Below is a small trained network, with its code and all its weights. Each question gives an input and a target symbol and asks what happens when units are switched off, that is, made to give their printed mean instead of their output.

import numpy as np


def w(rows, s, z=0):
    codes = np.array(rows[::2]) - 128.0
    scale = np.full(codes.shape[1], s)
    scale[-1] = z or s
    return codes * scale


def f(y):
    return y / 2 * (1 + np.tanh(0.7978845608 * (y + 0.044715 * y**3)))


def softmax(a):
    e = np.exp(a - a.max(-1, keepdims=True))
    return e / e.sum(-1, keepdims=True)


def log_softmax(a):
    a = a - a.max(-1, keepdims=True)
    return a - np.log(np.exp(a).sum(-1, keepdims=True))


def net(x, mask):
    ids = ['ΓΔΘΣΦΩβεζλμξπτψ'.index(c) for c in x.split()]
    T = len(ids)
    res = E[ids] + P[:T]
    q, k, v = (res @ M[0].T for M in (Q, K, V))
    z = softmax(np.where(np.tri(T) > 0, q @ k.T / 2**0.5, -1e9)) @ v
    res = res + np.where(mask[0], z, O[0][:, -1]) @ O[0][:, :-1]
    y = f(res @ A[0][:, :-1].T + A[0][:, -1])
    res = res + np.where(mask[1:13], y, B[0][:, -1]) @ B[0][:, :-1]
    return log_softmax(res[-1] @ U[:, :-1].T + U[:, -1])


Q, K, V, O, A, B = {}, {}, {}, {}, {}, {}
E = w([
[97,74,121,137,93,104,146,137,77,135,174],'Γ',
[96,126,139,113,97,150,114,94,100,75,143],'Δ',
[142,146,123,111,164,206,92,107,121,58,69],'Θ',
[141,103,142,125,135,198,106,72,106,76,99],'Σ',
[107,66,138,119,140,190,160,121,92,158,131],'Φ',
[116,104,162,127,121,180,127,73,113,81,124],'Ω',
[155,153,179,152,115,129,112,114,120,75,130],'β',
[159,137,124,149,176,118,104,200,118,99,89],'ε',
[128,211,154,123,137,159,111,152,146,45,102],'ζ',
[135,249,157,148,116,95,91,201,167,46,135],'λ',
[120,146,167,133,82,129,151,123,120,83,145],'μ',
[105,218,167,143,72,92,117,140,133,65,201],'ξ',
[206,88,171,178,153,126,174,151,115,139,108],'π',
[154,59,109,130,165,172,100,130,90,100,53],'τ',
[121,192,154,144,103,113,118,153,138,64,146],'ψ',
],0.015)
P = w([
[146,140,185,78,184,74,164,80,138,35,197],'0',
[196,169,87,204,70,136,208,108,131,91,126],'1',
[157,159,195,122,55,211,67,166,55,130,159],'2',
[132,106,200,90,207,65,161,116,121,47,171],'3',
[140,127,78,235,90,138,141,122,168,100,124],'4',
[139,146,187,142,81,202,61,191,23,144,143],'5',
[111,94,209,108,230,59,161,142,103,66,146],'6',
[92,140,77,239,137,123,122,137,162,139,111],'7',
[153,133,194,154,91,179,72,223,9,171,130],'8',
[97,98,213,98,213,66,158,101,89,44,147],'9',
[81,169,90,241,147,125,90,116,161,143,119],'10',
],0.013)
Q[0] = w([
[130,128,199,152,65,203,68,230,9,134,130],'H1',
[83,84,219,140,194,107,136,130,97,36,140],'H1',
],0.011)
K[0] = w([
[111,37,108,143,172,98,130,219,103,215,111],'H1',
[32,156,96,247,158,102,111,90,146,175,75],'H1',
],0.013)
V[0] = w([
[217,111,99,133,230,187,62,130,131,91,17],'H1',
[123,1,92,91,140,192,172,14,79,201,119],'H1',
],0.0072)
O[0] = w([
[254,121,29,58,94,161,132,62,194,116,199,248],'H1',
[134,226,95,104,173,50,140,32,97,245,115,132],'H1',
],0.01,0.0015)
A[0] = w([
[146,161,120,71,156,107,98,102,120,185,137,88],'N1',
[159,125,45,123,135,72,149,76,195,129,132,118],'N2',
[170,160,38,126,84,152,141,100,174,182,117,86],'N3',
[102,120,146,170,73,169,81,172,128,135,109,37],'N4',
[137,67,112,81,145,107,140,127,254,110,157,5],'N5',
[60,151,103,193,112,91,138,111,90,134,38,84],'N6',
[134,173,157,40,185,55,148,86,90,160,107,66],'N7',
[168,103,133,87,157,104,139,121,159,75,159,138],'N8',
[89,130,176,86,199,79,140,104,110,126,124,90],'N9',
[125,130,127,136,73,101,96,139,101,114,178,125],'N10',
[174,153,108,95,98,140,151,121,72,146,141,127],'N11',
[93,141,110,135,150,171,98,104,128,109,97,171],'N12',
],0.012,0.014)
B[0] = w([
[132,151,164,109,91,109,110,121,95,107,62,188],'N1',
[104,169,149,148,142,198,161,137,100,91,118,216],'N2',
[117,78,142,140,116,51,90,130,146,150,137,202],'N3',
[107,130,48,118,156,100,142,117,102,168,116,183],'N4',
[111,165,139,143,3,122,149,124,121,130,123,162],'N5',
[173,110,120,131,134,162,102,159,151,136,153,190],'N6',
[85,76,129,157,128,174,76,122,168,134,128,216],'N7',
[121,124,119,101,155,110,105,143,124,198,120,254],'N8',
[167,154,80,119,98,111,170,116,129,113,126,198],'N9',
[152,105,131,127,161,135,135,119,142,132,87,179],'N10',
[114,148,111,145,123,142,116,153,127,85,152,215],'N11',
[120,139,143,139,114,93,163,131,134,147,158,209],'N12',
],0.015,0.0085)
U = w([
[182,139,92,222,102,188,177,136,157,25,153,234],'Γ',
[97,109,63,205,108,144,81,80,219,166,103,186],'Δ',
[97,121,97,118,168,80,87,91,180,200,200,160],'Θ',
[132,171,131,115,174,64,117,119,84,254,141,175],'Σ',
[92,124,93,117,86,121,113,160,118,124,95,1],'Φ',
[134,89,217,82,171,142,86,129,154,109,144,123],'Ω',
[193,130,130,104,47,46,78,118,113,156,112,97],'β',
[144,130,193,102,123,112,161,134,92,59,79,131],'ε',
[137,195,80,82,87,160,173,129,105,126,121,91],'ζ',
[119,98,191,101,90,141,112,160,169,104,117,72],'λ',
[62,132,120,128,150,107,116,132,75,69,118,24],'μ',
[99,83,172,104,175,148,82,151,135,86,129,56],'ξ',
[138,140,79,55,212,226,90,127,136,81,139,99],'π',
[78,156,202,149,99,190,77,144,79,94,88,35],'τ',
[154,168,116,75,126,51,190,84,64,107,66,197],'ψ',
],0.0069,0.0049)

Each question gives the input, a string of symbols that net reads in full, and the target symbol t.
The units are the heads (2 rows each of Q, K, V and O) and the neurons (one row each of A and B). Each row of codes is followed by its name. A weight is (code - 128) times the scale printed after its matrix; where a second scale follows, it is the last column's (O, A, B and U).
mask holds one flag per unit, heads first, then neurons. A switched-off unit (its flag False) gives its mean, the last column of its rows in O or B, instead of its output. The means were averaged over made-up inputs and are rounded, as every weight is.
A unit's drop is (log p(t) with every unit on - log p(t) with that unit switched off) / (log p(t) with every unit on - log p(t) with every unit switched off).
The circuit of an input: a set's keep is (log p(t) with only the set's units on - log p(t) with every unit switched off) / (log p(t) with every unit on - log p(t) with every unit switched off). Starting from the 12 units with the biggest drops (on a tie, the unit counted first), units are removed one at a time, each time the one whose removal leaves the highest keep (on an exact tie, the one counted first), for as long as the keep stays at least 0.8.
units of the circuit, in order: the units of the circuit, biggest drop first
unit that matters most: the unit with the biggest drop
k most important neurons: the k neurons with the biggest drops, biggest first
input β Φ Φ Γ τ Φ τ Θ β Θ, target ζ: 4 most important neurons : [N5; N8; N2; N7]
input π Φ Γ ξ, target Δ: unit that matters most : N7
input β β ξ λ π Γ Σ ζ τ, target β: units of the circuit, in order : [N3; H1]
input Σ Φ Γ τ ε ε β, target β: 2 most important neurons : [N5; N8]
input μ Γ Θ, target Σ: units of the circuit, in order : [H1; N4; N12]
input τ λ Ω τ Θ μ, target β: units of the circuit, in order : [N3; H1]
input ε Γ ε Δ, target Γ: units of the circuit, in order : [H1; N9; N8; N6]
input ε Σ Θ ψ Ω Δ, target π: units of the circuit, in order : [H1; N4; N10]
input Φ Φ τ ζ τ Θ Γ τ Φ μ, target τ: 2 most important neurons : [N2; N5]
input Φ τ Θ, target β: units of the circuit, in order : [H1; N3]
input Γ Δ τ Ω, target ψ: 3 most important neurons : [N9; N7; N6]
input λ Γ λ Γ Φ Φ π Γ Δ Φ, target Γ: units of the circuit, in order : [H1; N9; N8; N6]
input ξ Θ λ λ, target ζ: units of the circuit, in order : [H1; N5; N8; N2]
input Ω Σ ξ Φ Φ Φ π, target Δ: units of the circuit, in order : [N7; H1]
input Φ Φ Δ ε, target Δ: 2 most important neurons : [N7; N9]
input τ Θ λ μ, target ζ: 3 most important neurons : [N5; N8; N2]
input Γ Φ ζ Σ Φ Δ Ω Φ Φ Γ ε, target Γ: unit that matters most : N8
input ε π Γ Δ ε Φ τ ψ Φ Ω, target ξ: units of the circuit, in order : [H1; N8]
input ξ μ π ζ Δ Ω ε Σ π, target Γ: units of the circuit, in order : [H1; N8]
input β β Φ Φ Φ Γ Γ Γ β λ Θ, target Γ: 2 most important neurons : [N8; N3]
input Σ μ ζ Γ ε Φ Φ Φ ξ, target τ: 2 most important neurons : [N1; N7]
input Γ Γ Γ Φ Φ Γ τ π Σ Φ, target Σ: 4 most important neurons : [N8; N7; N2; N11]
input Φ λ Γ ξ Θ Φ, target τ: 2 most important neurons : [N1; N7]
input τ λ Σ Θ, target Φ: units of the circuit, in order : [H1; N4; N5; N8]
input Δ ζ Θ τ τ Δ Σ Θ ψ, target β: unit that matters most : N3
input Φ Θ ξ Φ, target ζ: 4 most important neurons : [N5; N8; N2; N7]
input Θ Φ Φ Φ, target Δ: unit that matters most : N7
input λ Θ ξ ε, target ζ: 3 most important neurons : [N5; N8; N2]
